Below is a small trained network, with its code and all its weights. Each question gives an input and a class and asks what happens when units are switched off, that is, made to give their printed mean instead of their output.

import numpy as np


def w(rows, s, z=0):
    codes = np.array(rows[::2]) - 128.0
    scale = np.full(codes.shape[1], s)
    scale[-1] = z or s
    return codes * scale


def f(y):
    return np.maximum(y, 0)


def log_softmax(a):
    a = a - a.max(-1, keepdims=True)
    return a - np.log(np.exp(a).sum(-1, keepdims=True))


def net(x, mask):
    res = np.array(x, float).reshape(1, 5) / 4 @ E
    y = f(res @ A[0][:, :-1].T + A[0][:, -1])
    res = res + np.where(mask, y, B[0][:, -1]) @ B[0][:, :-1]
    return log_softmax(res[-1] @ U[:, :-1].T + U[:, -1])


A, B = {}, {}
E = w([
[81,22,229,72,182,39,134],'x0',
[131,129,124,130,129,133,127],'x1',
[1,82,101,223,48,60,143],'x2',
[222,167,235,202,74,89,36],'x3',
[104,79,133,36,28,221,69],'x4',
],0.0077)
A[0] = w([
[132,244,33,182,80,209,145,50],'neuron 0',
[195,135,255,183,77,104,19,59],'neuron 1',
[70,124,105,186,36,98,142,4],'neuron 2',
[57,87,120,197,39,117,141,79],'neuron 3',
[122,68,102,63,64,155,87,112],'neuron 4',
[113,70,136,61,18,200,62,71],'neuron 5',
[76,128,82,213,127,93,105,188],'neuron 6',
[77,52,85,72,153,199,193,22],'neuron 7',
[207,174,134,67,166,179,142,20],'neuron 8',
[86,85,205,62,165,59,127,108],'neuron 9',
[106,123,27,65,218,119,192,62],'neuron 10',
],0.0074,0.0029)
B[0] = w([
[175,2,239,137,71,167,153,247],'neuron 0',
[34,140,29,158,137,229,27,254],'neuron 1',
[60,166,191,28,151,133,90,200],'neuron 2',
[113,168,185,55,195,100,78,221],'neuron 3',
[180,121,111,209,166,64,134,201],'neuron 4',
[237,85,125,155,216,15,85,234],'neuron 5',
[135,158,141,84,165,86,161,213],'neuron 6',
[36,122,69,170,126,164,87,218],'neuron 7',
[78,190,207,40,150,128,99,199],'neuron 8',
[117,66,192,143,1,158,196,222],'neuron 9',
[71,125,129,199,124,130,31,228],'neuron 10',
],0.0074,0.0081)
U = w([
[71,133,64,175,116,176,85,51],'0',
[111,165,168,8,168,126,121,61],'1',
[137,71,179,150,33,153,160,88],'2',
[174,125,113,203,202,67,134,152],'3',
[128,136,106,128,115,125,127,250],'4',
[146,153,67,105,99,117,173,146],'5',
],0.014,0.011)

Each question gives the input, the list of numbers given to net, and the class t.
The units are the neurons (one row each of A and B). Each row of codes is followed by its name. A weight is (code - 128) times the scale printed after its matrix; where a second scale follows, it is the last column's (A, B and U).
mask holds one flag per neuron, in row order. A switched-off neuron (its flag False) gives its mean, the last column of its row in B, instead of its output. The means were averaged over made-up inputs and are rounded, as every weight is.
A unit's drop is (log p(t) with every unit on - log p(t) with that unit switched off) / (log p(t) with every unit on - log p(t) with every unit switched off).
The circuit of an input: a set's keep is (log p(t) with only the set's units on - log p(t) with every unit switched off) / (log p(t) with every unit on - log p(t) with every unit switched off). Starting from all 11 units, units are removed one at a time, each time the one whose removal leaves the highest keep (on an exact tie, the one counted first), for as long as the keep stays at least 0.8.
circuit, biggest first: the units of the circuit, biggest drop first
unit that matters most: the unit with the biggest drop
k most important neurons: the k neurons with the biggest drops, biggest first
drop of u: that unit's drop, to one decimal
input [-3,-2,5,1,5], class 1: circuit, biggest first -> [neuron 2; neuron 3]
input [7,1,0,-7,6], class 0: 3 most important neurons -> [neuron 7; neuron 0; neuron 10]
input [3,7,2,-7,3], class 0: unit that matters most -> neuron 7
input [-8,2,-7,-3,2], class 2: 3 most important neurons -> [neuron 0; neuron 3; neuron 2]
input [5,5,-2,-6,4], class 0: 2 most important neurons -> [neuron 7; neuron 0]
input [7,0,0,-2,8], class 3: 2 most important neurons -> [neuron 5; neuron 4]
input [8,5,8,-6,7], class 1: 2 most important neurons -> [neuron 3; neuron 2]
input [0,5,-4,-7,-2], class 0: 2 most important neurons -> [neuron 10; neuron 7]
input [-5,1,2,7,1], class 0: 2 most important neurons -> [neuron 1; neuron 9]
input [4,3,8,-3,4], class 1: 2 most important neurons -> [neuron 3; neuron 2]
input [8,6,6,6,-3], class 2: 2 most important neurons -> [neuron 9; neuron 7]
input [-5,6,-7,-8,6], class 0: 3 most important neurons -> [neuron 7; neuron 10; neuron 3]
input [-5,2,8,-5,-7], class 1: 3 most important neurons -> [neuron 2; neuron 3; neuron 6]
input [-8,-3,-4,-1,-2], class 2: unit that matters most -> neuron 0
input [7,-3,0,-7,2], class 0: 2 most important neurons -> [neuron 7; neuron 0]
input [-8,7,-7,-7,-7], class 2: 2 most important neurons -> [neuron 0; neuron 1]
input [7,-2,8,2,-1], class 1: 4 most important neurons -> [neuron 3; neuron 2; neuron 0; neuron 6]
input [-3,4,6,7,4], class 0: 2 most important neurons -> [neuron 1; neuron 8]
input [-8,6,8,-1,2], class 1: circuit, biggest first -> [neuron 3; neuron 2]
input [2,7,1,6,-6], class 4: circuit, biggest first -> [neuron 5]
input [7,0,3,-1,-1], class 2: drop of neuron 8 -> 0.0
input [-8,3,6,-5,7], class 2: drop of neuron 9 -> -0.1
input [7,-2,3,-4,3], class 2: drop of neuron 9 -> 1.9
input [2,7,-5,0,7], class 3: drop of neuron 2 -> 0.1
